Below are the code and all the weights of a small trained network. Each question names an input and a target symbol and asks about switching units off, where a switched-off unit gives its printed mean instead of its output.

import numpy as np


def w(rows, s, z=0):
    codes = np.array(rows[::2]) - 128.0
    scale = np.full(codes.shape[1], s)
    scale[-1] = z or s
    return codes * scale


def f(y):
    return y / 2 * (1 + np.tanh(0.7978845608 * (y + 0.044715 * y**3)))


def softmax(a):
    e = np.exp(a - a.max(-1, keepdims=True))
    return e / e.sum(-1, keepdims=True)


def log_softmax(a):
    a = a - a.max(-1, keepdims=True)
    return a - np.log(np.exp(a).sum(-1, keepdims=True))


def net(x, mask):
    ids = ['αγζλξπψ'.index(c) for c in x.split()]
    T = len(ids)
    res = E[ids] + P[:T]
    u = 0
    for l in range(3):
        q, k, v = (res @ M[l].T for M in (Q, K, V))
        z = softmax(np.where(np.tri(T) > 0, q @ k.T / 3**0.5, -1e9)) @ v
        res = res + np.where(mask[u], z, O[l][:, -1]) @ O[l][:, :-1]
        u += 1
        y = f(res @ A[l][:, :-1].T + A[l][:, -1])
        res = res + np.where(mask[u : u + 8], y, B[l][:, -1]) @ B[l][:, :-1]
        u += 8
    return log_softmax(res[-1] @ U[:, :-1].T + U[:, -1])


Q, K, V, O, A, B = {}, {}, {}, {}, {}, {}
E = w([
[210,134,122],'α',
[145,5,151],'γ',
[69,132,136],'ζ',
[129,188,167],'λ',
[116,117,85],'ξ',
[134,101,115],'π',
[107,122,153],'ψ',
],0.025)
P = w([
[199,254,128],'0',
[144,227,153],'1',
[123,203,139],'2',
[113,197,134],'3',
[93,163,106],'4',
[85,158,91],'5',
[86,152,76],'6',
[81,147,62],'7',
[76,143,57],'8',
[70,141,47],'9',
],0.009)
Q[0] = w([
[204,75,67],'0.h0',
[247,73,3],'0.h0',
[210,185,183],'0.h0',
],0.0061)
K[0] = w([
[153,141,229],'0.h0',
[253,38,89],'0.h0',
[170,198,109],'0.h0',
],0.0052)
V[0] = w([
[148,10,154],'0.h0',
[124,141,254],'0.h0',
[53,136,118],'0.h0',
],0.0075)
O[0] = w([
[10,109,253,78],'0.h0',
[82,54,65,4],'0.h0',
[232,77,167,128],'0.h0',
],0.0056,0.0023)
A[0] = w([
[191,14,55,129],'0.n0',
[255,44,245,177],'0.n1',
[22,110,141,157],'0.n2',
[110,126,35,121],'0.n3',
[41,142,217,153],'0.n4',
[50,118,83,78],'0.n5',
[11,86,147,2],'0.n6',
[183,215,225,118],'0.n7',
],0.0087,0.0063)
B[0] = w([
[122,187,215,201],'0.n0',
[161,131,254,217],'0.n1',
[143,52,100,252],'0.n2',
[187,132,146,241],'0.n3',
[73,92,96,194],'0.n4',
[130,90,157,169],'0.n5',
[17,62,125,156],'0.n6',
[37,117,201,163],'0.n7',
],0.0093,0.0036)
Q[1] = w([
[153,67,67],'1.h0',
[32,228,138],'1.h0',
[110,255,43],'1.h0',
],0.009)
K[1] = w([
[106,151,76],'1.h0',
[16,74,243],'1.h0',
[40,2,200],'1.h0',
],0.0078)
V[1] = w([
[78,162,59],'1.h0',
[255,111,145],'1.h0',
[135,81,103],'1.h0',
],0.009)
O[1] = w([
[1,108,55,87],'1.h0',
[178,43,72,249],'1.h0',
[140,185,82,59],'1.h0',
],0.0065,0.0018)
A[1] = w([
[119,29,90,45],'1.n0',
[27,99,143,63],'1.n1',
[184,72,32,151],'1.n2',
[169,136,72,90],'1.n3',
[110,189,156,254],'1.n4',
[133,1,177,57],'1.n5',
[13,110,5,139],'1.n6',
[80,149,66,74],'1.n7',
],0.009)
B[1] = w([
[2,214,194,159],'1.n0',
[162,152,202,175],'1.n1',
[191,58,167,209],'1.n2',
[225,160,139,141],'1.n3',
[51,50,35,228],'1.n4',
[173,210,120,209],'1.n5',
[216,179,73,255],'1.n6',
[214,180,214,142],'1.n7',
],0.0078,0.0085)
Q[2] = w([
[181,13,139],'2.h0',
[186,155,172],'2.h0',
[253,102,37],'2.h0',
],0.0072)
K[2] = w([
[88,170,138],'2.h0',
[108,76,21],'2.h0',
[110,133,250],'2.h0',
],0.011)
V[2] = w([
[115,253,190],'2.h0',
[92,28,163],'2.h0',
[174,206,214],'2.h0',
],0.0048)
O[2] = w([
[113,254,211,184],'2.h0',
[93,99,155,127],'2.h0',
[174,154,198,253],'2.h0',
],0.0066,0.0054)
A[2] = w([
[193,49,92,53],'2.n0',
[76,114,177,1],'2.n1',
[217,76,146,208],'2.n2',
[206,114,190,89],'2.n3',
[165,161,99,101],'2.n4',
[43,94,192,84],'2.n5',
[138,5,151,237],'2.n6',
[132,203,201,65],'2.n7',
],0.011,0.0088)
B[2] = w([
[141,70,182,184],'2.n0',
[148,151,51,139],'2.n1',
[129,222,189,247],'2.n2',
[64,168,57,194],'2.n3',
[214,116,112,161],'2.n4',
[217,217,98,157],'2.n5',
[59,33,149,200],'2.n6',
[142,2,66,212],'2.n7',
],0.0078,0.013)
U = w([
[70,154,253,249],'α',
[157,227,152,103],'γ',
[122,107,58,96],'ζ',
[46,155,120,140],'λ',
[174,68,131,112],'ξ',
[90,67,180,92],'π',
[63,83,130,88],'ψ',
],0.014,0.011)

Each question gives the input, a string of symbols that net reads in full, and the target symbol t.
The units are the heads (3 rows each of Q, K, V and O) and the neurons (one row each of A and B). Each row of codes is followed by its name. A weight is (code - 128) times the scale printed after its matrix; where a second scale follows, it is the last column's (O, A, B and U).
mask holds one flag per unit, layer by layer, with each layer's heads first. A switched-off unit (its flag False) gives its mean, the last column of its rows in O or B, instead of its output. The means were averaged over made-up inputs and are rounded, as every weight is.
A unit's drop is (log p(t) with every unit on - log p(t) with that unit switched off) / (log p(t) with every unit on - log p(t) with every unit switched off).
The circuit of an input: a set's keep is (log p(t) with only the set's units on - log p(t) with every unit switched off) / (log p(t) with every unit on - log p(t) with every unit switched off). Starting from the 12 units with the biggest drops (on a tie, the unit counted first), units are removed one at a time, each time the one whose removal leaves the highest keep (on an exact tie, the one counted first), for as long as the keep stays at least 0.8.
circuit, biggest first: the units of the circuit, biggest drop first
top k neurons: the k neurons with the biggest drops, biggest first
top k neurons in layer l: the k neurons of layer l with the biggest drops, biggest first
input ξ ξ ζ π, target π: circuit, biggest first -> [2.h0, 1.n6, 1.n5, 2.n6]
input ξ ξ ζ ξ, target ζ: circuit, biggest first -> [2.h0, 0.n1, 2.n2]
input γ γ ξ ξ γ ξ ξ π γ π, target γ: circuit, biggest first -> [2.n6, 0.n1, 1.n6, 1.h0]
input γ γ π ξ ξ ξ λ, target λ: circuit, biggest first -> [1.n4, 1.n2, 2.h0]
input ξ α α α ξ, target α: top 3 neurons in layer 1 -> [1.n2, 1.n6, 1.n4]
input λ λ γ ζ ζ λ, target γ: circuit, biggest first -> [1.h0, 0.n1, 2.n2]
input ξ ξ ψ ζ ζ, target ζ: circuit, biggest first -> [0.n1, 0.h0, 2.n2]
input ξ α ξ ξ γ α ξ α, target γ: circuit, biggest first -> [2.n2]
input ζ γ ξ, target α: top 3 neurons in layer 0 -> [0.n0, 0.n5, 0.n2]
input ξ ζ α γ ζ ζ, target γ: top 2 neurons -> [0.n2, 1.n6]
input ξ ξ π ζ ξ ζ ξ ζ, target ξ: top 4 neurons in layer 0 -> [0.n1, 0.n0, 0.n7, 0.n2]
input ζ ξ ξ, target ξ: top 2 neurons in layer 2 -> [2.n0, 2.n3]
input π ξ ξ ζ ψ ξ ξ α γ ξ, target γ: top 2 neurons -> [0.n1, 1.n5]
input ζ ζ ζ γ ξ ξ, target γ: top 3 neurons -> [0.n1, 1.n6, 1.n5]
input ξ γ ζ α π ξ π, target γ: top 3 neurons in layer 0 -> [0.n1, 0.n7, 0.n0]
input ζ ξ ζ ζ γ, target α: top neuron -> [0.n0]
input α α ξ, target ξ: top 3 neurons -> [1.n5, 0.n1, 0.n0]
input ξ ξ λ ξ γ ζ ξ λ ζ ζ, target γ: top 2 neurons in layer 2 -> [2.n6, 2.n0]
input ξ ζ ψ ξ π ξ, target π: top 2 neurons -> [1.n5, 1.n6]
input ξ γ ζ ξ ξ ξ λ γ ζ, target ξ: top 4 neurons in layer 0 -> [0.n2, 0.n1, 0.n6, 0.n0]
input ξ ζ ξ, target ζ: top 4 neurons in layer 0 -> [0.n2, 0.n1, 0.n5, 0.n0]
input ζ ξ ζ ξ ζ ζ π ξ ψ, target ψ: top neuron in layer 1 -> [1.n5]
input ξ ξ ξ ξ ξ ξ π, target π: top 2 neurons in layer 2 -> [2.n6, 2.n0]
input π α ζ λ γ ξ γ α π, target α: top 2 neurons -> [2.n5, 2.n1]
input ξ α γ ζ γ ζ γ, target γ: top 2 neurons in layer 2 -> [2.n5, 2.n1]
input ζ ξ π π α α ξ, target π: top 3 neurons -> [1.n5, 2.n6, 1.n6]
input ζ ζ ξ ψ γ π, target α: top neuron -> [2.n5]
